Each row was made from one walk, in order. Every step used is in the known rows, and no mark comes twice. Write each row's walk.
Each row is shifted at random along 4 fixed directions that mean nothing.
Known rows
tuzi-dipev-fisos-nodi-kadomab-mebim: [ 0.34  1.44  0.41  1.87 -2.56 -1.26  0.62 -2.58 -2.53  1.52  2.58 -3.65
  2.08  1.83 -1.79 -0.79  3.31 -1.79 -0.89 -2.10  1.88 -0.51  1.60 -0.14
 -2.08 -1.76 -1.75 -1.04  2.35 -0.53  1.04  2.91 -0.07 -0.48  0.26 -1.70
  3.43  2.41 -4.11  0.99 -0.94]
detuvu-zabiz-nodi-kadomab-fisos-tuzi: [ 0.46  1.22 -0.28 -1.10  0.89  0.06  1.98  0.40 -1.21 -0.59  0.64 -2.70
  0.70  2.61  0.58  1.17  1.37 -0.84 -1.23 -2.46  0.12  0.70  0.42  1.37
 -0.11 -0.40  0.39  0.19 -0.83 -0.20 -1.14  0.01 -0.18 -1.31  0.21 -1.85
  1.34 -1.40 -1.39  0.69 -0.60]
tuzi-dipev-zabiz-nodi-kadomab: [-2.18  3.89  0.17 -0.92 -1.16  0.88  1.33 -0.16  0.37  0.88 -0.44 -1.95
 -0.87 -0.67  0.47 -1.16 -0.04 -0.96  2.24  0.61 -3.31  2.11  2.18  0.65
  0.09 -0.81  0.29  0.62 -1.95 -1.91 -0.41  0.67 -1.66 -0.95  0.32 -0.60
 -0.33  2.33 -0.14  2.93 -0.48]
tuzi-dipev-fisos-detuvu-zabiz-nodi-kadomab: [ 2.13 -1.52 -0.59 -2.01  1.51 -0.72  1.38 -0.40 -3.77 -3.83  0.10 -1.95
  1.55  4.45  1.57  2.90  0.71 -0.33 -2.68 -3.27  3.52 -0.51 -1.09  0.94
  2.11  2.11 -0.99 -1.10 -0.85  0.77  2.41 -2.17  2.82  0.33 -0.39  0.35
  2.48 -4.60 -1.02 -0.63 -0.35]
tuzi-kadomab-dipev-zabiz: [-2.97  3.78  0.64 -2.00 -0.55 -0.04  1.57 -0.69  0.79  1.62 -1.21 -2.74
 -1.04 -1.08  0.35 -0.88 -1.28 -1.49  1.12  1.27 -4.10  1.93  2.41  0.88
 -0.92 -1.88 -0.41  1.11 -2.77 -1.39 -1.80  0.31 -0.78 -2.31  1.12 -0.92
 -0.98  0.53 -0.52  1.86  0.28]
detuvu-dipev-zabiz-nodi-kadomab-mebim: [-2.06  3.10  0.53 -1.89  0.95  0.80  2.51  0.56  0.31 -0.29 -0.26 -2.55
  0.10  1.02  0.96  0.81  0.69  0.47 -0.19 -1.01 -2.40  1.52  0.24  1.06
  0.39 -0.65  0.74  1.11 -2.88 -0.63 -0.87 -1.60 -0.37 -1.28 -0.01 -1.33
 -0.19 -1.26  0.17  1.31 -1.36]
dipev-zabiz-detuvu-fisos-nodi-kadomab-mebim: [-2.12  3.63  1.39  0.77 -0.74  0.28  2.13 -0.75  0.84  2.16  1.22 -2.88
 -0.08 -0.32 -0.35 -1.13  2.23  1.21 -0.09 -0.30 -1.47  1.04  1.08 -0.23
 -1.88 -2.05  0.37  0.40 -0.34 -1.06 -2.32  0.50 -1.77 -1.76 -0.18 -3.13
  0.38  1.08 -0.77  1.40 -2.23]
detuvu-fisos-tuzi-kadomab-nodi-dipev: [-0.18  1.65  0.38 -1.01  0.67 -0.17  1.90  0.66 -0.52  0.18  0.61 -2.18
  0.41  1.81  0.35  1.27  1.20 -0.15 -0.22 -1.93 -0.48  0.78  0.43  1.27
  0.12 -0.24  0.81  0.29 -1.09 -0.05 -0.23 -0.36 -0.09 -0.61  0.46 -1.52
  1.38 -0.60 -0.90  0.81 -1.22]
fisos-tuzi-kadomab-dipev: [-1.33  2.48  1.05 -1.01  1.38  0.80  1.85  1.19  0.23  0.84 -0.22 -1.38
 -0.14  1.17  0.69  1.37  0.60  0.49  0.15 -1.55 -1.54  1.44  0.51  1.25
  0.64 -0.78  1.32  1.69 -2.33  0.09 -1.81 -1.06 -1.03 -1.78  0.31 -1.87
  0.12 -1.00 -0.05  0.78 -0.76]
mebim-fisos-nodi-dipev: [-0.40  0.36 -0.48 -1.24  0.79 -0.29  1.96  0.17  0.06 -0.17  0.53 -2.17
  0.04  0.99  0.60  1.31  0.28 -0.05 -0.14 -1.32 -0.70  0.13 -0.02  0.77
 -0.06  0.22  0.56 -0.22 -1.01 -0.53 -0.01 -0.45  1.14 -0.41  0.63 -0.06
  1.26 -1.07 -0.12  0.26 -0.45]
mebim-fisos-detuvu-dipev-tuzi-zabiz: [-0.16  0.68  0.99 -0.22  0.10  0.91  1.92  0.65 -0.65  1.03  0.55 -0.05
 -1.02  0.92  0.00 -0.41  0.69  0.18  0.24 -1.53  0.34  0.65  0.72  0.02
  0.28  0.26  0.37  0.27 -0.82  0.05 -1.42 -0.22 -1.34 -1.25 -0.38 -1.15
  0.59 -0.60 -0.87  0.47 -0.22]
zabiz-nodi-kadomab-dipev: [-1.54  2.71  0.42 -0.19 -0.74 -0.22  1.64 -0.32 -0.13  1.23  0.97 -2.96
  0.32  0.43 -0.18  0.15  1.53 -0.31  0.29 -1.18 -1.25  0.81  0.92  0.67
 -0.67 -1.27  0.72  0.30 -0.79 -0.61 -0.81  0.79 -0.92 -1.03  0.54 -1.90
  1.41  1.01 -1.01  1.45 -1.50]
mebim-fisos-tuzi-kadomab: [ 0.16  1.12  0.76  1.20 -0.54 -0.08  0.11 -0.83 -1.65  1.16  0.31 -1.02
  0.35  0.86 -0.11  0.05  1.10 -0.82  0.07 -1.69  0.65  0.65  1.33  0.07
 -0.52 -0.98 -0.35  0.39  0.65 -0.51 -0.43  1.16 -0.80 -1.27  0.17 -0.78
  1.19  1.36 -1.95  0.78  0.45]
tuzi-dipev-zabiz-nodi-kadomab-fisos: [-1.91  1.89  1.10  0.31  0.11 -1.33  1.69 -1.91  0.13  1.27  0.72 -3.71
  0.19  0.21  0.04 -0.12  1.36  1.14 -1.51 -0.19 -0.13  0.65  0.62 -0.17
 -2.56 -1.92 -0.16 -0.10  0.45 -0.60 -2.57  0.58  0.21 -2.02  0.50 -2.88
  0.96 -0.72 -0.95  0.06 -1.52]
kadomab-fisos-detuvu-dipev: [-0.11  1.71  1.10  0.31 -0.46  0.51  1.75  1.45  0.50  1.54  1.07 -0.32
 -0.22  0.01 -0.23  0.14  1.26  0.40  0.76 -1.27 -0.45 -0.40  0.42 -0.01
  0.34 -0.14  1.04  0.12 -0.59 -0.06 -0.55 -0.25 -1.63 -0.50  0.02 -1.15
  1.27  0.08 -0.18  0.89 -1.55]
zabiz-dipev-fisos-nodi-kadomab: [-1.26  2.73  0.35 -0.23 -1.14 -0.91  0.83 -1.80 -0.11  0.93 -0.09 -3.19
  0.26 -0.28  0.18 -0.89  0.33 -0.78  0.65  0.84 -1.54  0.99  1.82  0.14
 -1.67 -1.60 -0.76 -0.27 -0.06 -1.68 -0.87  1.33 -0.06 -1.28  0.81 -1.01
  0.50  1.41 -0.73  1.55 -0.40]
mebim-zabiz-nodi-dipev-kadomab: [-0.72  0.69  0.57 -1.22  1.09  0.89  1.45 -0.15 -1.05 -0.97 -0.64 -0.56
  0.12  0.92  1.24  0.40  0.22  1.69 -0.31 -0.78  0.46  0.49 -0.46 -0.12
  1.49  0.59  0.09  0.33 -1.92 -0.02 -0.81 -1.86  0.14 -0.77 -0.79 -0.38
 -0.17 -2.27  1.44  0.30 -0.79]
mebim-fisos-tuzi-zabiz: [-0.75  1.52 -0.49 -0.76 -0.55  0.32  1.40 -0.14 -0.39  1.11  0.35 -2.03
 -1.06  0.50 -0.03 -0.03 -0.21 -2.66  0.62 -1.26 -1.86  1.26  2.02  0.85
 -0.76 -0.73 -0.16  0.38 -0.87 -1.18 -0.45  1.27 -0.54 -1.44  0.80 -0.13
  0.79  1.28 -2.49  1.53  1.17]
dipev-fisos-nodi-zabiz: [-1.07  1.27  0.21 -0.18  0.06  0.95  2.42  0.11  0.71  0.66  1.15 -1.54
 -1.16  0.15  0.21 -0.83  1.17  1.27  0.21 -0.22 -0.53  0.61  0.44 -0.29
 -0.43  0.01  0.63 -0.32 -0.73 -0.93 -1.48 -0.13 -0.97 -0.79 -0.37 -1.56
  0.33 -0.40  0.42  1.18 -1.39]
tuzi-dipev-fisos-nodi-kadomab-mebim-zabiz-detuvu: [-1.22  0.32  0.10 -1.26  1.12 -0.70  2.26 -1.62 -0.32 -0.55  0.18 -3.13
  0.09  1.27  0.83  1.44  0.04  0.67 -2.35 -0.92  0.14  0.17 -0.03  0.09
 -0.69 -0.33 -0.58 -0.14 -0.77 -0.20 -1.87 -1.44  2.19 -2.14  0.18 -1.13
  1.00 -3.39 -0.36 -1.13 -0.36]
nodi-dipev-zabiz-detuvu-fisos-tuzi: [-0.28  2.03 -0.04 -1.68 -0.50 -1.43  1.53 -1.08 -0.12  1.06 -0.41 -2.72
  0.33  0.30  0.05 -0.69 -0.50 -2.56  0.14  0.09 -2.01  0.73  2.24  1.16
 -1.91 -1.60 -0.73 -0.22 -0.11 -0.99 -2.27  1.45  0.18 -1.88  1.32 -1.19
  0.53 -0.13 -1.65  0.56  0.60]
fisos-detuvu-zabiz-nodi-kadomab: [-0.33  2.37 -0.45 -1.19 -0.67  0.30  1.22  0.29 -0.89 -0.76 -0.06 -2.02
 -0.22  0.79  0.93  0.29  0.39 -1.28  0.72 -1.02 -1.42  1.10  1.14  0.82
  0.77  0.18  0.18 -0.16 -1.57 -1.35  1.10 -0.19 -0.58 -0.18  0.11 -0.11
  0.68  0.55 -0.67  2.25 -0.68]
mebim-nodi-zabiz-detuvu-fisos-tuzi: [-0.49  1.51 -0.79 -3.34  1.71 -0.95  2.35 -0.01  0.24 -0.98 -1.35 -3.36
  0.00  1.52  1.47  1.55 -1.52 -2.10 -1.06 -0.59 -2.92  1.16  1.18  2.13
 -0.61 -0.60 -0.07  0.48 -2.03 -0.86 -2.01 -0.87  1.79 -2.25  1.60 -0.47
  0.08 -2.94 -0.58  0.02  0.91]
dipev-kadomab-mebim-zabiz-detuvu-fisos: [-1.32  1.60  0.13 -2.81  1.71 -0.29  2.55  0.04 -0.16 -1.47 -1.12 -3.10
  0.27  1.40  1.51  2.34 -1.28 -0.92 -1.78 -0.92 -2.06  0.56  0.04  1.19
  0.24 -0.13 -0.25  0.47 -2.60 -0.37 -0.56 -2.20  2.06 -1.82  0.80  0.01
  0.57 -3.68 -0.40 -0.03  0.01]
tuzi-zabiz-dipev-fisos-nodi-kadomab: [ 0.45  1.34 -0.32 -0.33 -1.14 -0.27  0.88 -1.21 -2.15 -0.54  0.83 -2.84
  0.93  1.99  0.03  0.32  1.07 -1.74 -0.07 -1.33  0.75  0.37  1.27  0.51
  0.03 -0.12 -1.14 -0.75 -0.04 -0.85  1.54  1.09  0.45 -0.22  0.23 -0.37
  2.15  0.76 -2.11  1.57 -0.22]
zabiz-nodi-kadomab-fisos: [-1.61  1.71  0.66 -0.41  0.94 -1.02  1.89 -1.04 -0.02  0.05  0.45 -3.63
  0.59  0.94  0.66  1.15  1.16  1.03 -1.79 -0.90 -0.33  0.58 -0.17  0.34
 -1.58 -1.23  0.45  0.13 -0.44 -0.44 -1.79 -0.42  0.78 -1.62  0.44 -2.16
  1.00 -1.69 -0.49  0.06 -1.50]
tuzi-dipev-zabiz-detuvu: [-0.84  0.22  0.38 -1.48  0.46 -0.63  1.63 -1.13 -0.39 -0.15 -0.54 -0.68
 -0.19  0.24  0.61  0.13 -0.83  0.14 -0.63  0.05  0.15 -0.09  0.64 -0.17
  0.22  0.27 -0.67 -0.11 -0.80  0.05 -1.58 -1.22  1.26 -1.40  0.00 -0.18
  0.36 -3.05  0.20 -0.81  0.17]
dipev-tuzi-zabiz-nodi-kadomab-fisos: [-1.09  1.94  0.63 -0.43  0.88  0.44  2.42  0.00 -0.75 -0.17  0.99 -3.01
  0.53  2.20  0.41  1.12  1.79  0.72 -1.32 -1.95  0.08  1.02 -0.02  0.78
 -0.29 -0.47  0.73  0.41 -1.09 -0.10 -1.29 -0.37 -0.30 -1.44 -0.17 -2.46
  1.42 -1.24 -0.97  0.75 -1.58]
mebim-zabiz-dipev-kadomab-nodi: [-1.65  2.50  0.56  0.77  0.19  2.38  2.25  1.05  0.35  0.91  1.04 -1.55
 -0.44  0.59  0.07  0.03  2.01  1.84 -0.08 -1.62 -0.73  0.46  0.24 -0.21
  1.22 -0.47  0.97  1.35 -1.61 -0.23 -1.22 -0.98 -2.01 -1.50 -0.62 -1.87
  0.94 -0.21  0.44  1.57 -2.16]
tuzi-zabiz-nodi-kadomab-dipev-fisos-detuvu: [-1.70  1.77  1.62 -0.15  1.04 -0.61  2.27 -1.46  1.21  1.57  0.26 -2.48
 -0.43  0.01  0.49 -0.38  0.66  2.48 -1.25  0.75 -0.43  0.56  0.56 -0.38
 -1.91 -1.33  0.01  0.24 -0.33 -0.24 -4.24 -0.73  0.19 -2.84  0.27 -3.07
 -0.06 -2.54  0.80 -0.92 -1.41]
dipev-tuzi-nodi-zabiz: [ 1.27 -0.99  0.41  2.38 -1.94 -0.26  1.05 -1.19 -2.37  1.16  2.98 -0.43
  0.07  1.43 -1.44 -1.82  3.53  0.67 -0.54 -2.35  4.13 -0.84  0.44 -1.15
 -0.80  0.47 -0.33 -1.68  2.73  0.15 -0.16  1.89 -1.32  0.44 -1.06 -1.92
  2.77  0.99 -2.14  0.40 -1.49]
zabiz-detuvu-dipev-fisos: [-1.09  1.85  1.38 -0.12 -0.65  0.47  2.09 -0.23  0.01  1.17  0.48 -0.93
  0.41  0.21 -0.45 -0.76  0.62  0.13  0.57  0.01 -0.62 -0.10  0.77 -0.29
  0.00 -0.22  0.01 -0.03 -0.44 -0.06 -1.07  0.21 -0.75 -1.21  0.21 -0.71
  1.38 -0.31  0.10  0.62 -0.77]
kadomab-mebim-zabiz-nodi: [-1.11  1.12 -0.80  1.22 -0.88  1.65  2.06  0.11 -0.13  0.70  2.05 -2.07
 -0.40  0.57 -0.53 -0.22  2.26  0.03 -0.41 -2.53 -0.36 -0.21  0.59 -0.41
  0.37 -0.33  0.35  0.48 -0.04 -0.66 -0.05  0.31 -1.06 -0.78 -0.24 -0.75
  2.19  0.70 -1.34  1.31 -1.23]
mebim-zabiz-nodi-dipev-fisos-detuvu: [-1.31  1.95  0.32 -0.89  0.15  0.40  2.29 -0.53  0.92  0.99  0.34 -2.17
 -0.31  0.14  0.29 -0.29 -0.01  0.23  0.31  0.41 -1.85  0.58  1.17  0.32
 -0.61 -0.48  0.02  0.09 -1.17 -0.91 -2.13 -0.08  0.11 -1.83  0.40 -1.05
  0.40 -0.82  0.40  0.42 -0.46]
mebim-zabiz-nodi-kadomab-fisos: [-1.77  1.95  0.55  0.04  0.78  0.54  2.38  0.07  0.13  0.20  1.14 -3.14
 -0.03  1.04  0.54  1.19  1.72  1.42 -1.22 -1.65 -0.47  0.82 -0.40  0.27
 -0.60 -0.68  1.20  0.35 -1.10 -0.52 -1.43 -0.53 -0.41 -1.38 -0.16 -2.28
  1.17 -0.77 -0.31  0.88 -1.90]

Which walk is each row?
[-1.11  1.93  0.91  0.03  0.19 -0.91  1.68 -1.38  0.52  1.40  0.59 -2.87
 -0.05  0.21  0.23 -0.12  0.84  0.94 -0.95  0.13 -0.45  0.45  1.10  0.04
 -1.87 -1.43 -0.29 -0.07  0.03 -0.68 -2.78  0.13  0.17 -2.18  0.35 -2.59
  0.56 -1.18 -0.51 -0.16 -1.18]	tuzi-dipev-zabiz-nodi-kadomab-fisos-detuvu
[-1.24  1.04 -0.07 -3.45  2.28 -0.32  2.95 -0.24  0.27 -1.27 -1.00 -2.29
 -0.07  1.70  1.57  1.61 -1.17  0.41 -1.45 -0.24 -1.29  0.91  0.18  1.31
  0.53  0.44  0.13  0.49 -2.71  0.13 -2.46 -2.47  1.99 -2.08  0.36 -1.09
 -0.07 -4.92  0.92 -0.87 -0.22]	kadomab-fisos-tuzi-nodi-dipev-zabiz-detuvu
[-1.64  3.00  0.36 -1.30  0.46  0.27  2.13 -0.19  0.58  1.20 -0.13 -2.99
  0.14  0.70  0.41  0.73 -0.19 -1.01  0.31 -0.41 -3.18  1.48  1.54  1.44
 -0.87 -1.25  0.19  0.85 -1.97 -1.15 -1.73  0.10  0.16 -2.36  0.82 -1.00
  0.23  0.02 -0.81  0.77  0.15]	nodi-dipev-tuzi-kadomab-mebim-fisos-detuvu
[-2.12  2.22  1.74  0.67 -0.09 -1.74  1.64 -2.59  0.75  2.13  0.54 -3.41
 -0.01 -0.60 -0.10 -1.26  1.71  1.96 -1.59  0.45 -0.40  0.69  0.90 -0.74
 -3.55 -2.68 -0.58 -0.03  1.03 -0.78 -3.66  0.33 -0.08 -2.48  0.36 -3.36
  0.05 -0.78 -0.65 -0.48 -1.77]	tuzi-dipev-fisos-detuvu-zabiz-nodi-kadomab-mebim
[-1.09  1.81 -0.23 -1.19 -0.44 -0.35  2.01 -0.70 -0.27  0.67  0.46 -3.32
 -0.65  0.68  0.18 -0.20  0.56 -0.92 -0.41 -0.83 -1.80  1.18  1.38  0.94
 -1.07 -0.88 -0.13 -0.18 -1.11 -1.20 -1.04  0.39  0.03 -1.52  0.65 -1.39
  0.59  0.09 -1.25  1.02 -0.47]	fisos-detuvu-dipev-tuzi-kadomab-mebim-nodi-zabiz
[-1.46  1.84  0.86 -1.87  0.88 -1.34  1.69 -1.62 -0.51 -0.22 -0.84 -3.19
  0.78  1.08  0.73  0.65  0.08  0.13 -1.91 -0.23 -0.91  0.61  0.54  0.54
 -1.02 -1.32 -1.10  0.45 -1.31 -0.18 -1.47 -1.45  1.55 -2.03  0.56 -1.30
  0.07 -3.00 -0.55 -0.47 -0.62]	tuzi-nodi-zabiz-detuvu-dipev-kadomab-mebim
[-0.50  2.16 -0.75  1.25 -1.08  2.08  2.07  0.28 -0.63  1.09  2.28 -3.11
  0.32  1.82 -0.90  0.34  2.35 -1.33 -0.01 -2.73 -0.72  0.09  1.51  0.45
  0.50 -0.70 -0.42  0.67 -0.30 -0.82  1.21  1.21 -1.07 -1.10  0.23 -0.85
  3.06  1.83 -2.69  2.11 -0.83]	tuzi-zabiz-dipev-kadomab-mebim-fisos-nodi
[-1.98  3.20  1.40  0.08  0.05 -0.37  2.15 -1.07  0.47  1.62  0.65 -3.19
  0.10  0.50 -0.01 -0.54  1.79  1.02 -0.81 -0.43 -1.27  1.36  1.03  0.30
 -2.02 -1.92  0.16  0.57 -0.46 -0.74 -2.76  0.07 -0.84 -2.17  0.16 -3.19
  0.29 -0.15 -0.91  0.67 -1.70]	dipev-zabiz-detuvu-fisos-tuzi-nodi-kadomab-mebim
[-2.41  2.28 -0.27 -0.60  0.93  1.49  2.43  0.00  1.30  0.67 -0.06 -2.57
 -1.12  0.12  0.67 -0.03  0.43  0.79 -0.42 -0.76 -2.70  1.29  1.06  0.34
 -0.06 -1.13  0.32  1.65 -1.73 -1.02 -2.57 -1.00 -0.54 -2.50  0.35 -1.35
 -0.10 -1.02  0.25  0.83 -0.61]	fisos-tuzi-dipev-kadomab-mebim-zabiz-nodi
[ 0.18  2.14 -0.87 -4.52  1.98  0.27  2.70  1.29 -1.13 -2.25 -1.34 -3.10
  0.95  3.47  1.67  2.75 -1.38 -3.13 -0.61 -1.81 -2.60  1.51  0.94  3.22
  1.54  0.40  0.07  0.80 -3.77 -0.24 -0.22 -1.44  1.48 -1.60  1.08 -0.15
  0.66 -3.20 -1.00  0.91  0.88]	nodi-kadomab-dipev-zabiz-detuvu-fisos-tuzi
[-2.68  3.47  1.17 -0.03  1.11  2.77  3.00  1.49  2.26  2.02  0.49 -1.07
 -1.38 -0.44  0.62  0.20  0.66  2.06  0.97 -0.43 -3.07  1.54  0.62  0.23
  0.35 -0.71  1.68  1.74 -2.71 -0.88 -2.92 -1.27 -2.09 -2.40 -0.53 -1.96
 -0.57 -0.12  1.12  1.24 -1.38]	tuzi-zabiz-dipev-kadomab-mebim-fisos-detuvu
[-2.11  2.71 -0.25 -0.91  1.07  1.37  2.55  0.30  0.46  0.34 -0.04 -3.58
  0.03  1.56  0.49  1.33  0.47 -0.40 -0.64 -1.62 -3.17  1.39  1.10  1.49
  0.42 -1.00  0.34  1.89 -2.38 -0.79 -1.10 -0.82  0.27 -2.54  1.07 -0.90
  1.00 -0.71 -0.60  0.98 -0.18]	zabiz-dipev-fisos-tuzi-kadomab-mebim-nodi
[-1.04  1.98  1.42  0.32 -0.70 -0.75  0.78 -2.01 -0.33  1.77 -0.24 -1.53
 -0.09 -0.71  0.00 -2.08  0.82  0.95  0.11  0.74 -0.04  0.71  1.49 -0.73
 -1.75 -1.74 -0.86 -0.09  0.62 -0.70 -2.74  0.86 -1.05 -1.73  0.05 -2.19
 -0.17  0.28 -0.17  0.48 -0.90]	detuvu-fisos-tuzi-zabiz-nodi-dipev-kadomab
[-1.96  3.25  0.16 -2.21  0.91  1.64  3.20  1.19  1.24  0.49 -0.14 -1.61
 -0.97  0.95  0.71  0.48 -0.38 -0.43  0.85 -0.38 -3.26  1.94  1.50  1.39
  0.89  0.04  1.09  1.32 -3.01 -0.66 -2.18 -1.11 -0.87 -2.03  0.12 -1.43
 -0.05 -1.18  0.12  1.31 -0.53]	kadomab-fisos-nodi-dipev-tuzi-zabiz-detuvu
[-0.62  2.49 -1.02 -4.06  1.01 -1.61  1.61 -1.11 -0.78 -1.28 -1.59 -4.73
  1.10  2.33  1.29  2.34 -2.17 -3.99 -1.04 -0.12 -3.26  1.43  2.25  2.82
 -0.62 -1.09 -1.54  0.50 -2.61 -1.10 -0.29 -0.34  3.01 -2.27  1.88  0.10
  0.50 -2.53 -2.11  0.37  1.53]	nodi-zabiz-dipev-tuzi-kadomab-fisos-detuvu
[-0.63  1.07  1.34  0.68 -0.50 -0.73  0.70 -2.11 -0.67  1.37 -0.10 -1.18
  0.04 -0.43  0.05 -1.82  0.97  1.42 -0.53  0.44  1.26  0.11  1.03 -1.11
 -1.53 -1.51 -1.16 -0.24  1.15 -0.35 -2.74  0.55 -0.68 -1.60 -0.32 -2.16
  0.16 -0.67 -0.13 -0.04 -0.96]	detuvu-fisos-tuzi-nodi-zabiz-dipev-kadomab
[-1.93  1.71  1.24 -0.04  0.77 -0.64  2.11 -0.84  1.27  1.64 -0.33 -2.07
 -0.91  0.00  0.16 -0.74  0.52  1.64 -0.93  0.23 -1.44  0.90  1.11 -0.03
 -1.60 -1.32  0.05  1.07 -0.26 -0.39 -3.90 -0.85 -0.09 -2.86  0.87 -2.22
 -0.08 -1.89  0.34 -0.62 -0.80]	kadomab-mebim-zabiz-detuvu-dipev-tuzi-nodi
[-0.32  1.60  0.60 -0.38  0.61  0.49  2.68  0.36  0.22  1.14  0.90 -1.85
  0.04  1.20  0.02 -0.20  1.46  0.47 -0.61 -1.56 -0.56  0.49  0.68  0.68
 -0.69 -0.78  0.69  0.34 -0.41 -0.09 -3.01  0.08 -1.03 -1.93  0.12 -2.65
  0.98 -1.09 -0.53  0.17 -1.10]	kadomab-mebim-nodi-dipev-zabiz-detuvu-fisos-tuzi
[-2.91  1.95  2.58 -1.24  3.05 -1.72  2.28 -0.95  2.46  1.82 -1.41 -2.28
 -1.38 -1.03  1.65  0.55 -0.28  4.07 -1.99  1.04 -1.47  1.65 -0.24 -0.02
 -2.84 -2.42  1.28  1.29 -1.18  0.07 -6.70 -2.26  0.22 -3.72  0.66 -4.31
 -2.07 -4.22  1.98 -1.84 -1.67]	nodi-zabiz-detuvu-fisos-tuzi-kadomab-dipev
[-1.34  1.02  0.64 -2.29  2.42  0.23  2.27  0.24  0.31 -0.15 -1.15 -1.85
 -1.23  1.08  1.55  1.33 -0.88  0.48 -1.25 -0.95 -1.47  1.60  0.23  0.87
 -0.32 -0.50  0.30  1.16 -2.49 -0.22 -2.56 -1.99  0.61 -2.49  0.40 -1.16
 -0.92 -3.18 -0.06 -0.30  0.42]	detuvu-dipev-kadomab-mebim-fisos-tuzi-zabiz
[-1.01  1.85  0.86 -0.12  0.99  0.16  2.17 -0.33  0.54  1.12  0.53 -2.37
 -0.20  0.91  0.48  0.52  0.94  1.38 -1.05 -0.70 -0.59  0.75  0.74  0.44
 -0.89 -1.02  0.37  0.60 -0.73 -0.35 -3.08 -0.56 -0.20 -2.42  0.07 -2.75
  0.49 -1.73 -0.13 -0.21 -1.20]	mebim-nodi-zabiz-dipev-tuzi-kadomab-fisos-detuvu
[-1.58  1.77 -0.30 -2.35  0.59 -0.36  2.23 -1.18 -0.24 -0.26 -0.39 -3.39
  0.16  1.14  0.76  1.22 -0.76 -1.42 -1.05 -0.64 -2.04  1.13  1.10  1.13
 -0.53 -0.74 -0.46  0.31 -1.86 -0.74 -1.58 -0.61  1.56 -2.25  0.64 -0.65
  0.56 -1.81 -0.95  0.03  0.48]	nodi-dipev-fisos-tuzi-kadomab-mebim-zabiz-detuvu
